In the rows, zero is written as 128.
Each row of numbers stands for one element and depends on some of the facts below. Use the named rows to name the rest.

How the elements are related:
bedul: Φ groril; τ b; Ψ klaser
bituflim: Φ zepor; τ a; Ψ trobrebrer
bograk: τ a
bomul: τ a; Ξ lotravo, traki, fedo; Ψ manim
boplir: τ a; Ξ kludrakli, plostil; Ψ buri, saplon, lepli
boregrer: τ a; Ψ rotrok
bratrifli: τ a; Ξ trobrebrer, vubredes, pustum
bravus: τ a; Ψ feki, tukluklu
bropela: τ b
brusal: τ a; Ψ rotrok
brustos: τ a; Ξ viri
buri: τ b; Ψ sezu
buzoflor: τ a; Ψ klaser, trobrebrer, vodes
dege: τ b; Ξ kluskun, vestim, flerun, pubrigre, doklom, voski; Ψ rotrok, kidrabas
degrin: Φ lasta, riklus, flerun; τ a
diplil: Φ ploplu; τ b; Ψ feki, vubredes
dode: τ a; Ψ sipla
dogil: τ a; Ξ klaser, klobek, dode, bropela, fedo; Ψ brusal
doklom: Φ plagan, skifekli; τ a
dono: Φ gredovar, skifekli; τ a; Ψ tifir
dotrur: τ a; Ψ sipla
drabagun: Φ tabrenik; τ a; Ξ lizeso; Ψ buzoflor, ribor, manim
dradrus: τ a; Ψ vodes
dreklis: τ b; Ξ buri, viri; Ψ dode, greboke, vuklun
driklur: Φ plopoflok, rotrok; τ a; Ψ bomul
drikor: τ a; Ψ trobrebrer, sipla
driten: Φ trotak, bropela, plere; τ a; Ψ pubrigre
drutre: τ a; Ψ trobrebrer, rotrok
dular: Φ skaza, plagan; τ b; Ψ trifaskul
fabrim: τ a; Ξ feki, trotak, bropela, noler, zepor, doklom, voski
fedo: Φ treplu, flomuk; τ b; Ψ stezoski
feki: τ a; Ψ rotrok, bratrifli
flerun: τ a; Ψ kidrabas
fliroske: Φ flomuk, treban, pustum; τ a; Ξ tabre, driklur, dotrur; Ψ sezu
flomuk: τ a
flubri: τ a; Ξ griplan, gredovar, skigil, diplil, voski
flukla: Φ lasta; τ b; Ψ sezu, rotrok
flukli: Φ lotravo, drutre; τ a; Ξ katuk, riklus, pubro, pala; Ψ drutre
fopli: τ b; Ψ rotrok, dular
fupo: τ b; Ξ plagan; Ψ sipla
giso: τ b; Ξ traki, brusal, dono, ploral; Ψ rotrok, flerun
gisti: τ a; Ξ drutre, greboke, tukluklu; Ψ klaser, rakul
greboke: Φ griplan, lasta, skedrum; τ a
gredovar: τ a; Ψ treplu, rotrok
gremas: τ a; Ξ stazal, bropela, luflora
griplan: τ a; Ψ trifaskul
griskul: τ a; Ξ feki, nisidim, zepor, sinurak, doklom
groril: τ b; Ξ riklus, tukluklu, klebril; Ψ flukli, nisidim
grubu: τ a; Ψ trobrebrer
gutun: Φ manim, dradrus; τ b; Ψ vuklun, zanu, bratrifli
katuk: τ a
kazever: τ a; Ψ ninek, klebril, ploral
kidrabas: τ a
klaser: τ b; Ψ trobrebrer
klebril: Φ buri; τ a; Ψ treban
klefos: τ a; Ξ klobek, lotravo, driklur, vazage
kletugras: Φ ridren, kazever; τ a
kligru: τ b; Ψ trobrebrer, lepli, rotrok
klime: τ a; Ξ skifekli; Ψ ninek, bograk
klobek: τ a; Ψ fliroske, ploral
kludrakli: τ a; Ψ griskul, buri, skifekli
kluskun: τ a
kupla: Φ skigil; τ a; Ψ drutre, brustos
lasta: τ a; Ψ drutre, riklus
lebam: Φ boregrer; τ b; Ξ stazal, nalol, dradrus, fedo, luflora, lizeso
lepli: τ a; Ξ klaser; Ψ rotrok
lizeso: τ a; Ψ katuk, tabrenik
lotravo: τ a; Ψ klaser, ribor
lotrukla: τ b; Ξ treban, flerun
luflora: τ a; Ψ trobrebrer
manim: τ a; Ξ saplon, tabrenik; Ψ kidrabas
memer: τ b; Ξ tabre; Ψ skigil, bograk, pala
nalol: τ b; Ψ treplu, ploral
nebrin: τ a; Ψ greboke, diplil
ninek: τ b; Ξ vodes; Ψ buzoflor, skigil
nisidim: τ a; Ψ bograk
nitrim: Φ pabrur; τ a; Ψ feki, sezu, flomuk
noler: τ b
nusti: τ a; Ξ drutre, vazage; Ψ vodes, bituflim
pabrur: τ b; Ψ kidrabas
paku: τ b; Ξ plubi, ribor, dradrus, vuklun, vazage
pala: τ a; Ψ klaser, drutre, kidrabas
plagan: τ b; Ψ plobre, fopli
plere: τ b; Ψ paku
plobil: τ a; Ξ flomuk, skemum; Ψ skedrum
plobre: τ b; Ξ boregrer, stazal, klebril; Ψ greboke, bituflim
ploplu: τ b; Ξ drikor, pubro
plopoflok: τ b; Ψ zepor, stezoski
ploral: τ a
plostil: τ a; Ψ klaser, plobre, vupak
plubi: Φ dege; τ a; Ψ bituflim, nisidim
pubri: τ a; Ψ sezu, rotrok
pubrigre: Φ vazage; τ a
pubro: Φ vestim, nalol; τ a
pustum: τ b; Ψ brustos
rabrik: Φ vodes, nisidim, tabrenik, pustum; τ a
rakul: Φ lizeso; τ a; Ψ plubi, vodes, bograk
ribor: τ b; Ψ bograk, kidrabas
ridren: τ a; Ξ lotravo, kludrakli, kupla, pubri, kligru, flerun
riklus: τ a; Ψ trifaskul, drutre
rotrok: τ a
rotus: τ b
saklen: τ a; Ξ klaser, lotravo, dotrur; Ψ flukla
sanel: τ b; Ξ drikor, gutun; Ψ tabrenik
saplon: τ b
sezu: Φ dode, nalol, skigil, brustos, boplir; τ a; Ψ trobrebrer, vodes
sinurak: Φ plobil; τ b; Ψ fupo
sipla: τ a
skamar: τ a; Ξ fedo, pabrur
skaza: τ a; Ξ vezu, skedrum, fedo, sinurak
skedrum: τ b; Ψ plobre, stazal, bograk
skemum: τ a; Ψ drutre, bratrifli
skifekli: τ a; Ψ drikor, brusal
skigil: τ b; Ψ katuk, ridren, sipla
stazal: τ a; Ψ dode
stezoski: τ a; Ξ buzoflor; Ψ vodes
tabre: τ a
tabrenik: τ b; Ψ bituflim
tifir: τ a; Ξ bravus, drutre, rotus, brusal; Ψ kidrabas
toda: τ a; Ξ katuk, stazal, flukla
traki: τ a
treban: τ b; Ψ katuk, trobrebrer
treplu: τ b; Ξ nalol, rakul; Ψ rotrok, ribor, sipla
trifaskul: τ b; Ψ fupo
trine: τ b; Ξ drutre, treban
trobrebrer: τ b; Ψ rotrok
trotak: τ b
truni: τ a; Ξ greboke; Ψ plopoflok
tukluklu: τ a
vazage: τ b
vestim: τ a
vezu: Φ plere; τ a; Ψ manim, flerun, bratrifli
viri: τ a; Ψ trifaskul, nusti, kidrabas
vobro: τ a; Ψ sanel, skamar
vodes: τ b; Ψ rotrok
voski: Φ plere, luflora; τ b; Ψ vodes, rakul
vubredes: Φ trobrebrer; τ b
vuklun: τ b; Ψ griskul, zanu, dular
vupak: τ b; Ψ bratrifli
zanu: τ a; Ψ ridren
zaskem: Φ grubu, skemum; τ b; Ψ fupo
zepor: τ a; Ψ trobrebrer, rotrok
zular: τ a; Ψ dege, sipla, zepor

Known rows:
nisidim: [116 107 136 136 160 169 115 117 134 117 119 134 171  75 102 159  95 133
 125 115 185 109 166 123 153 104 127 115 128 168  94  93 125 100  95 122
 118  83 162 196 163 156 112]
driklur: [ 72 153 146  89 159 152 140  89 108  97 162 101 107 135  95 131 153 110
  85 111 137 109 117 129 147 158 183 122 112 173  94  99 176 119 113 184
 113 164 164 118 100 107 180]
bravus: [138 185 118 156 139 110 130 147  99 157 169 103 149 136 121  93 134 144
 122 135 118 136 161 108 109 163 136 125 110 118 118 178 144 128 111 143
 111 162  92 120 134 130 136]
klobek: [112 185 145 174 154 179 118 124 108 154 162  99 165 117 108 145 158 120
  92 147 184 103 155  87 132 148 174  69 138 156 100 148 138 150 106 149
 126 164 132 137 173 156 157]
trifaskul: [152 110  91 126 109 103 114 126 142 141 113 143 151 111 121 157  98 131
 170 136  90 134 127 147 125 126  99 143 117  97 175 123  92 143 104 112
 139  95 138 116 113 111  80]
lizeso: [103 183 141 136 162 151 146 134 106 180 144  89 155 103 123 128 113  95
 103 140 181 133 158  86 132 160 144  89 116 146  96 157 142 137  96 157
 135 173 162 119 152 145 149]
buzoflor: [156 147 128 120 114 119 157 167 146 163 140 115 140 104 114 104  72 121
 107 167 131 152 120 109 140 139 101 139 125 124 123 139 138 103  96  92
 135 104 119 157 139 127 115]
bedul: [ 80 105 150  86  89 109 144 109 177 107  99 115  56 141 101 171 101  89
 121 138 100 114  60 170 140 103 147 155 124 130 168 104 162 109 143 128
 148 134 158 104  94  87 159]
lepli: [148 132 141 153 146 144 114 127 121 116 118 163 157 165 159 139 170 163
 143 112 155 137 162 100 158 125 135 146 173 129 111 107  89 149 151 129
 113 126  76 127 162 154 153]
vodes: [142 109 116 105  82 133 133 124 172 180 138 113 150 116  99 159  98 119
 169 178  99 119  73 119 103 125  84 133  84 111 138 100  83 125  95 105
 127  80 145 137 137 141  84]
giso: [153 113 141 172 109 108 128 142 142 123  71 149 117 159 176 169 165 134
 175 105 128 142 155 110 118 102 145 159 164  88 179 136  81 145 196 138
 145 156  80  98 135 137 129]
brusal: [142 178 131 127 141 130 133 127 120 179 179 107 165 134  96 114 145 145
 110 159 111 127 147  98 124 164 108  95 108 130 112 144 124 151 100 135
 109 149 111 135 155 127 146]
dono: [ 58 139 152  89 126 140 139  82 131  90 168  80  99 169 108  97  99  72
  69  96  93 146 125 105 156 164 170 124 171 129  91  98 186 129 127 123
 148 176 164  85 134  61 174]
nalol: [ 85 184 137 155 112 144 113 115 135 187 142  77 158 125 100 173 144  81
 160 159 136 102 146 100  82 148 162  76  89 120 126 158  96 150 111 178
 130 166 149  94 142 142 132]
grubu: [157 158 133 134 104 109 149 172 142 134 130 124 124 139 139 111  90 130
 120 144 125 141 118 112 138 134  99 154 138 119 126 144 134 119 117  89
 129 112  87 142 138 150 124]
zepor: [116 140 140 167 154 146 116 103 162 126 171 138 164  96  89 150 113 126
  96 145 162  95 158 128 151  91 159  93 143 173  93  97 144 121 113  89
 107  79 134 195 172 152 144]
dradrus: [108 195 138 146 156 161 144 131 108 185 164  85 162 129 120 131 146 124
 107 153 173 131 159  84 129 172 150  84 108 143  95 158 125 145 112 157
 125 175 139 117 171 138 151]
plopoflok: [151 110 123 163  85 122 129 141 155 158 113 121 108 137 116 147  98 106
 151 169 101 126 100 142  91  97  99 127 137 100 153 140  94 138 134  97
 143  93 121 103 129 145  94]
rotrok: [176 111  93  94 114 119 128 128 145 144 168 165 160 140 118  96 135 160
 146 157  96 134 114 103 148 149  96 151 140 117 112  95  84 148  96  95
  99  73  87 166 153 121 126]
kletugras: [108 111 134  79 105 131 140  96  98  91 151 136  69 151 123  89 143 144
 102 112 100 112  61 169 136 133 116 161 144 156  99 120 175  87 120 121
 111 134 164 107  86 129 166]
trine: [156  95 131 160 120 145 109 118  95 107  76 139 121 158 178 126 172 140
 176 123 123 127 143 138  94 111 100 135 162  99 143 146  91 146 180 137
 154 129 140  98 123 158  82]

Name these rows:
No name comes twice in this set of rows, the named rows included.
[170 103  75  92 134 103 125 159 124  97 101 172 138 158 181  99 109 161
 176 100  98 162 133 117 150 133  85 161 158  98 144 102  92 142 117  92
 118  86  74 136 103 122  96]	bratrifli
[151  99 135 127 163 165 121 133 100  94  76 150 151 148 188 112 168 159
 158  95 178 151 152  97 152 132 102 142 170 121 101  99  95 157 132 148
 141 149 139 108 150 158 125]	skamar
[ 80 130 128 157 149 172 114  92  98 171 164  90 156 116  97 140 165  93
 138 155 113  98 160 125  84 145 135  58  94 121 113 169 103 153 104 183
 135 166 179  91 129 140 107]	vazage
[157 138 135 177 110 120 123 151 134  95 102 155 123 154 169 119 146 154
 145 102 166 132 154 130 134  94 149 160 164 116 120 140 116 139 185 104
 120 100  60 136 151 161 141]	boplir
[150 178  99 111 148 124 135 135  99 178 184  98 156 141 112  85 151 148
 128 141  94 142 156  94 112 173  92 119  86 113 112 166 108 137  99 151
 104 172 123 110 123 112 134]	tukluklu
[162  99 135 166 152 165 101 111  98  89  85 139 154 168 188  89 164 143
 121  84 145 153 165 110 158 111 122 134 170 110 104 108 126 147 191 104
 144 130 125 102 169 150 129]	skaza
[163  97 124 157 162 122 107 112 119  91  86 181 160 150 181 147 166 158
 160  83 130 129 166 139 158  79 119 156 174 113 124  87  90 154 179 118
 106  82  83 172 159 152 131]	griskul
[119 190 118 103 157 142 142 125 117 180 176  93 172 103 100 119 125 130
 113 152 106 146 156  93 140 162 113  89  81 130  99 134 122 141  98 145
 117 167 162 149 150 101 151]	drutre
[166 111 135 110 142 122 137 164 107 109  78 146 116 158 186 110 141 153
 167  95 144 173 160 100 148 153  96 156 161 110 139 128  97 152 156 128
 138 166  76 104 129 141 129]	tifir
[154 115 142 128  99 115 148 156 120 159  70 101  86 167 190 145 116 131
 181 111 123 159 119  92  94 154 115 153 155  85 178 167  86 151 164 138
 158 171 105  91 114 131  96]	groril
[130 112 141  79  97 111 173 122 115  92  78 141  63 171 178  97 144 155
 152  91 103 164  62  96 147 162  92 172 153 125 128  99 141 143 148 143
 136 169  81  93  92  92 156]	flukli
[162 116 121 113 134 146 130 156  89  99  87 126 111 160 194  75 166 153
 157  97 138 157 150 102 130 163  93 150 165 101 108 162  93 150 145 139
 139 166  98  97 125 154 109]	toda
[156 139 142 124 145 140 141 161 114 136  74 135 135 155 179 135 144 148
 158 106 179 174 162  88 143 152 121 157 158 120 126 129  97 153 147 145
 147 163  80  96 150 135 139]	nusti
[155 113 105 166 169  99 113 148 158 103 134 158 168  76  97 137  84 141
  84 148 140 133 163 168 130  86 154 100 135 146 126 133 180  82 116  94
 122  81 138 197 102 128 148]	griplan
[183 118  80 104 173  87 134 175 166 132  76 186 135  69 159 118 118 167
  71 178 138 184 146 180  75  78 163  59  89 146 165 180 186 136 126  83
 136 150  93 105  80  68 172]	lasta

Now the same elements, written a new way:
Known rows:
zepor: [115 125 115 125 123 123 135 124 121 134 148 134 130 134  99 105 133 122
 120 137 134 134 125 130 141 119 146 132 148 136 131 138 105]
lotravo: [103 131 120 128 131 126 143 126 131 141 144 125 129 137 114 117 145 129
 101 113 144 118 121 134 146 123 146 126 148 138 133 123 105]
flukli: [142 129 148 142 136 121 133 113 154 106 102 113 129 124 137 143  90 144
 107 137 133 133 139 125 108 133 112 119 111 100 114 136 142]
klobek: [106 137 127 127 140 124 149 121 122 143 135 126 134 127  99 122 119 122
 130 136 131 124 125 134 129 117 139 129 134 137 137 117 105]
plobre: [140 118 137 118 107 144 105 138 135 107 126 123 117 121 159 134 125 134
 114 109 114 139 143 106 117 153 134 127 119 111 122 138 160]
plubi: [107 141 148 140 137 126 143 129 145 140 123 125 138 138 108 116 126 135
 117 130 143 133 117 151 116 118 124 144 123 112 122 111 111]
vazage: [118 109 116 107 114 148 119 149 126 144 148 131 125 128 129 115 165 109
 160 121 108 124 118 137 127 123 130 141 135 163 144 116 134]
paku: [157 110 122 119 110 139 110 135 142 115 123 121 116 116 150 137 126 121
 158 130  96 120 141 123 111 136 112 129 119 140 121 128 154]
manim: [133  65 120 139 107 100 136 146 154 105 123 112 137 133 102 151 119 114
  42 125 128 115 165  78 101 142 122 174 141 128  99 170 164]
fupo: [154 122 120 125 118 130 113 129 133 116 123 146 112 115 178 144 129 145
 146 111 128 131 140 118 145 160 123 114 104  97 107 134 172]
plere: [124  95  87 113  94 142 133 130 154 127 142 123  96 127 131 125 154 120
 165 101  82 103 123 119 150 135 137 114 135 175 153 113 158]
vodes: [111  79  93 166 116  98 136 163  75 160 158 173 153 136 116 159 167 126
 154 134 168 133 157 110 154 146 161 186  81 118  79  97 142]
noler: [120 117 132 113 117 142 117 145 125 139 122 128 129 130 126 117 151 106
 168 125 105 124 113 140 119 114 115 147 122 150 142 106 129]
klebril: [115 135 139 137 138 123 147 125 140 131 118 124 135 135 100 118 120 130
 128 140 138 138 121 147 116 119 129 145 121 116 121 115 108]
zanu: [140 127 135 139 129 123 120 126 141 102 113 130 132 136 128 133 138 137
 115 135 137 129 124 128 125 124 115 123 139 115 131 148 133]
kluskun: [126 124 129 140 148 122 137 136 137 138 119 126 134 131 108 128 142 126
 139 147 126 114 114 158 125 106 113 141 135 151 130 118 111]
luflora: [104 111 106 127 113 120 154 120 163 129 140 126 118 142  88 106 132 133
 124 118 115 125 118 127 148 122 153 124 144 138 150 131 121]
nisidim: [114 119 116 156 111 141 124 132  85 142 147 130 150 159 109 127 165 143
  96 138 150 130 145 144 130 111 165 140 122 153 121 116  80]
skaza: [156  98 105 135 125 122 132 114 162 112 127 114 107 121 127 148 121 137
 125 131 108 103 141 128 127 120 120 113 144 152 117 151 148]
vubredes: [133 159 120 137 157 118 128 137 109 154 114 190 124 123 152 134 162 153
 248 122 152 136  90 162 181 137 116 111  86  94 122  89 137]
fedo: [103 139 152 134 117 152 125 142  74 150 137 120 152 138 120 139 122 114
 160 138 123 147 138 142 104 127 151 141  82 121 146  73  98]

Which element is each row?
No name comes twice in this set of rows, the named rows included.
[127 127 138 115 112 141 113 132 136 123 138 113 111 121 172 136 111 129
 106  99 117 127 146 104 124 157 142 115 116 113 120 124 155]	memer
[120 142 131 131 137 114 140 116 134 130 132 123 128 128 123 143 108 129
 108 129 137 121 131 114 134 129 141 114 130 122 132 124 127]	zular
[133 132 136 107 113 134 117 125 121 122 138 118 113 117 154 142 100 118
 125 110 111 134 142  96 126 153 144 111 117 117 141 127 159]	giso
[135 131 138 146 131 127 131 119 153 110 115 130 132 131 126 119 117 150
 119 135 136 142 135 144 114 122 125 133 119  99 109 139 127]	bituflim
[170 153  86 148 135 124 129 121  90 102  74 123 136  91 168 138 119 128
 114 116 138 135 139  85 151 140  95 139 141 144  88 180 146]	brustos
[133 131 153 123 113 135 113 139 145 107 107 137 130 134 143 129 125 125
 149 119 105 146 119 123 114 144 108 125  99  92 147 120 151]	dular
[160 108 116 138 117 122 116 117 156  99 128 124 122 130 139 131 127 146
  88 128 131 125 146 121 122 132 131 122 140 122 110 167 144]	ridren
[130 193 141 103 117 195 103  85 125 113 140  96 110 140 147  63 112 154
 127 133 101 163 117 175 119 106 160  66 155 146 163 137  63]	buzoflor
[105 133 141 140 130 114 158 121 169 123 105 122 133 149  95 131 129 128
 124 114 124 119 104 135 131 126 122 114 124 109 171 109 128]	vezu
[142 132 139 142 145 118 135 126 150 120 103 120 135 129 121 147 109 134
 148 145 127 119 129 153 106 113 100 131 120 126 124 114 128]	kletugras

